Below are the code and all the weights of a small trained network. Each question names an input and a target symbol and asks about switching units off, where a switched-off unit gives its printed mean instead of its output.

import numpy as np


def w(rows, s, z=0):
    codes = np.array(rows[::2]) - 128.0
    scale = np.full(codes.shape[1], s)
    scale[-1] = z or s
    return codes * scale


def f(y):
    return np.maximum(y, 0)


def softmax(a):
    e = np.exp(a - a.max(-1, keepdims=True))
    return e / e.sum(-1, keepdims=True)


def log_softmax(a):
    a = a - a.max(-1, keepdims=True)
    return a - np.log(np.exp(a).sum(-1, keepdims=True))


def net(x, mask):
    ids = ['αβγδεζηθλμξπστφψ'.index(c) for c in x.split()]
    T = len(ids)
    res = E[ids] + P[:T]
    u = 0
    for l in range(2):
        r = res
        for j in range(2):
            rows = slice(2 * j, 2 * j + 2)
            q, k, v = (r @ M[l][rows].T for M in (Q, K, V))
            z = softmax(np.where(np.tri(T) > 0, q @ k.T / 2**0.5, -1e9)) @ v
            o = O[l][rows]
            res = res + np.where(mask[u + j], z, o[:, -1]) @ o[:, :-1]
        u += 2
        y = f(res @ A[l][:, :-1].T + A[l][:, -1])
        res = res + np.where(mask[u : u + 4], y, B[l][:, -1]) @ B[l][:, :-1]
        u += 4
    return log_softmax(res[-1] @ U[:, :-1].T + U[:, -1])


Q, K, V, O, A, B = {}, {}, {}, {}, {}, {}
E = w([
[103,138,142,68,208,121,146,114,60,120],'α',
[216,180,146,135,132,246,131,49,138,166],'β',
[103,102,159,129,84,120,109,111,78,171],'γ',
[71,162,164,159,169,78,175,152,135,107],'δ',
[87,136,128,147,158,119,150,134,106,138],'ε',
[242,129,199,184,146,227,169,110,91,107],'ζ',
[88,117,139,139,87,105,138,111,155,154],'η',
[121,128,166,158,80,76,77,129,144,123],'θ',
[71,117,176,187,176,133,165,156,105,84],'λ',
[93,128,118,134,144,97,166,119,154,159],'μ',
[80,110,102,159,129,109,166,141,179,104],'ξ',
[230,178,146,190,161,196,162,103,208,108],'π',
[29,106,124,96,123,36,138,158,125,151],'σ',
[74,92,138,138,159,139,132,129,108,127],'τ',
[63,82,137,136,97,137,133,103,122,144],'φ',
[206,100,155,193,82,241,169,122,148,68],'ψ',
],0.012)
P = w([
[133,139,65,99,148,84,112,113,108,68],'0',
[81,145,183,63,95,142,190,203,148,158],'1',
[125,155,109,217,113,106,116,106,87,135],'2',
[125,149,161,143,158,137,62,75,160,105],'3',
[155,109,178,108,122,162,100,247,170,194],'4',
[158,166,97,235,115,170,111,101,90,145],'5',
[155,144,143,156,179,185,66,59,170,108],'6',
],0.015)
Q[0] = w([
[147,137,66,193,105,107,149,81,65,105],'0.h1',
[135,90,69,145,76,132,215,196,62,167],'0.h1',
[125,162,99,230,126,123,139,67,85,112],'0.h2',
[89,103,150,106,192,108,61,1,186,57],'0.h2',
],0.086)
K[0] = w([
[179,132,34,32,178,97,148,103,102,42],'0.h1',
[40,115,105,84,122,2,114,138,92,132],'0.h1',
[193,131,43,62,177,130,136,130,121,51],'0.h2',
[218,136,175,168,142,243,144,104,168,152],'0.h2',
],0.077)
V[0] = w([
[184,111,201,88,113,148,106,109,1,120],'0.h1',
[138,202,112,83,213,101,108,101,98,244],'0.h1',
[30,83,128,155,192,152,101,180,84,94],'0.h2',
[94,63,86,108,55,144,71,88,161,190],'0.h2',
],0.026)
O[0] = w([
[242,88,81,122,209,172,115,105,159,186,122],'0.h1',
[162,255,131,80,132,67,139,91,74,200,40],'0.h1',
[179,106,197,161,100,134,197,14,163,171,71],'0.h2',
[176,101,50,156,57,122,191,174,90,93,6],'0.h2',
],0.0083,0.012)
A[0] = w([
[106,109,158,92,129,157,206,207,143,150,114],'0.n1',
[180,107,88,141,139,88,157,93,115,172,2],'0.n2',
[151,160,104,126,150,99,111,147,100,149,11],'0.n3',
[101,113,116,62,135,188,253,212,102,194,29],'0.n4',
],0.021,0.011)
B[0] = w([
[156,129,144,89,150,139,119,133,128,192,251],'0.n1',
[28,80,167,103,144,59,142,196,56,135,157],'0.n2',
[181,124,152,179,70,226,145,108,249,104,178],'0.n3',
[57,137,173,79,174,138,126,83,162,49,182],'0.n4',
],0.011,0.012)
Q[1] = w([
[83,112,103,94,104,148,81,125,121,95],'1.h1',
[16,216,70,131,38,67,180,154,76,83],'1.h1',
[98,131,181,54,152,160,109,169,164,105],'1.h2',
[169,19,2,195,145,156,182,162,92,98],'1.h2',
],0.086)
K[1] = w([
[122,158,196,147,137,159,94,114,117,180],'1.h1',
[2,140,135,183,160,54,199,53,103,80],'1.h1',
[110,171,155,88,137,185,218,119,130,111],'1.h2',
[62,174,88,194,152,110,30,190,117,26],'1.h2',
],0.087)
V[1] = w([
[163,166,148,132,169,99,167,188,85,84],'1.h1',
[123,98,48,108,142,135,139,46,184,79],'1.h1',
[146,181,151,255,211,151,152,139,126,140],'1.h2',
[223,184,204,161,138,171,116,157,101,94],'1.h2',
],0.0043)
O[1] = w([
[126,53,163,114,108,94,92,145,92,148,1],'1.h1',
[145,160,100,60,151,218,183,90,151,77,159],'1.h1',
[43,96,118,6,149,105,170,93,103,68,33],'1.h2',
[46,138,127,104,147,40,174,139,107,150,110],'1.h2',
],0.0017,0.005)
A[1] = w([
[134,233,76,149,111,54,161,21,69,120,1],'1.n1',
[149,122,41,193,125,100,107,68,75,99,210],'1.n2',
[177,197,45,153,45,60,223,88,41,95,38],'1.n3',
[199,131,67,143,77,38,205,4,66,145,21],'1.n4',
],0.021,0.0085)
B[1] = w([
[198,93,149,112,60,212,87,121,45,93,195],'1.n1',
[191,116,109,68,136,78,148,102,145,75,254],'1.n2',
[6,97,83,93,103,103,80,103,169,215,173],'1.n3',
[114,173,93,196,231,156,221,174,150,128,187],'1.n4',
],0.014,0.0058)
U = w([
[123,131,226,47,117,146,176,157,144,211,189],'α',
[160,151,182,93,66,139,137,214,186,209,197],'β',
[176,102,144,159,87,87,108,249,86,238,228],'γ',
[137,119,220,121,87,131,71,94,99,122,2],'δ',
[134,148,154,141,136,158,126,123,72,134,111],'ε',
[158,125,116,133,215,126,31,55,95,199,71],'ζ',
[89,111,120,106,90,108,97,95,148,173,79],'η',
[187,124,121,121,124,50,131,89,94,89,253],'θ',
[90,133,185,183,145,121,134,18,128,138,53],'λ',
[107,119,144,102,90,151,99,109,87,157,80],'μ',
[54,141,195,193,4,118,191,134,142,101,113],'ξ',
[68,243,138,171,147,103,52,154,84,107,180],'π',
[88,138,127,138,124,152,139,102,105,172,108],'σ',
[112,150,158,173,160,119,171,142,115,142,96],'τ',
[90,138,123,143,150,98,158,132,175,158,68],'φ',
[87,40,150,188,133,160,97,134,140,93,13],'ψ',
],0.004,0.0076)

Each question gives the input, a string of symbols that net reads in full, and the target symbol t.
The units are the heads (2 rows each of Q, K, V and O) and the neurons (one row each of A and B). Each row of codes is followed by its name. A weight is (code - 128) times the scale printed after its matrix; where a second scale follows, it is the last column's (O, A, B and U).
mask holds one flag per unit, layer by layer, with each layer's heads first. A switched-off unit (its flag False) gives its mean, the last column of its rows in O or B, instead of its output. The means were averaged over made-up inputs and are rounded, as every weight is.
A unit's drop is (log p(t) with every unit on - log p(t) with that unit switched off) / (log p(t) with every unit on - log p(t) with every unit switched off).
The circuit of an input: a set's keep is (log p(t) with only the set's units on - log p(t) with every unit switched off) / (log p(t) with every unit on - log p(t) with every unit switched off). Starting from all 12 units, units are removed one at a time, each time the one whose removal leaves the highest keep (on an exact tie, the one counted first), for as long as the keep stays at least 0.8.
units of the circuit, in order: the units of the circuit, biggest drop first
most important unit: the unit with the biggest drop
top k neurons: the k neurons with the biggest drops, biggest first
top k neurons in layer l: the k neurons of layer l with the biggest drops, biggest first
heads that matter: for each layer, one digit per head in row order, 1 if its drop is at least 0.15 and else 0, layers parted by /
drop when u is switched off: that unit's drop, to one decimal
input ξ γ τ λ ψ, target α: units of the circuit, in order	(0.n4; 0.h2; 0.n1)
input γ φ θ ψ θ ξ, target γ: units of the circuit, in order	(0.n2; 0.h1; 0.h2)
input ζ π ζ ζ π π, target ζ: units of the circuit, in order	(0.h1)
input θ θ θ θ η π, target θ: heads that matter	01 / 00
input θ ε φ, target θ: top 2 neurons	(1.n2; 0.n1)
input ε ζ γ θ, target ζ: heads that matter	11 / 00
input ψ π ξ, target ψ: heads that matter	10 / 00
input η α φ, target η: top 2 neurons in layer 1	(1.n3; 1.n2)
input β θ ξ, target β: units of the circuit, in order	(0.n3; 0.h1; 0.h2)
input θ π ψ, target θ: units of the circuit, in order	(1.n2; 0.h2; 0.n1; 0.n3)
input α ε θ, target α: top 2 neurons	(0.n2; 0.n3)
input σ θ θ σ θ, target γ: top 2 neurons	(0.n4; 0.n3)
input ξ θ ξ θ π ψ, target ξ: heads that matter	10 / 00
input θ π γ π ε, target α: top 3 neurons	(0.n4; 0.n2; 0.n1)
input ψ θ δ, target ψ: most important unit	0.h1
input π θ θ μ ε ε, target π: units of the circuit, in order	(0.h2; 0.h1)
input α φ ξ, target α: units of the circuit, in order	(0.n2; 0.h1; 0.h2)
input η π ζ, target η: top 2 neurons	(1.n3; 0.n1)
input π θ θ, target π: drop when 0.h2 is switched off	0.7
input θ θ ε ζ, target ζ: most important unit	0.h1
input ζ γ λ η ε σ, target ζ: drop when 0.h1 is switched off	0.7
input θ θ θ ξ ζ λ, target θ: drop when 0.h2 is switched off	0.5
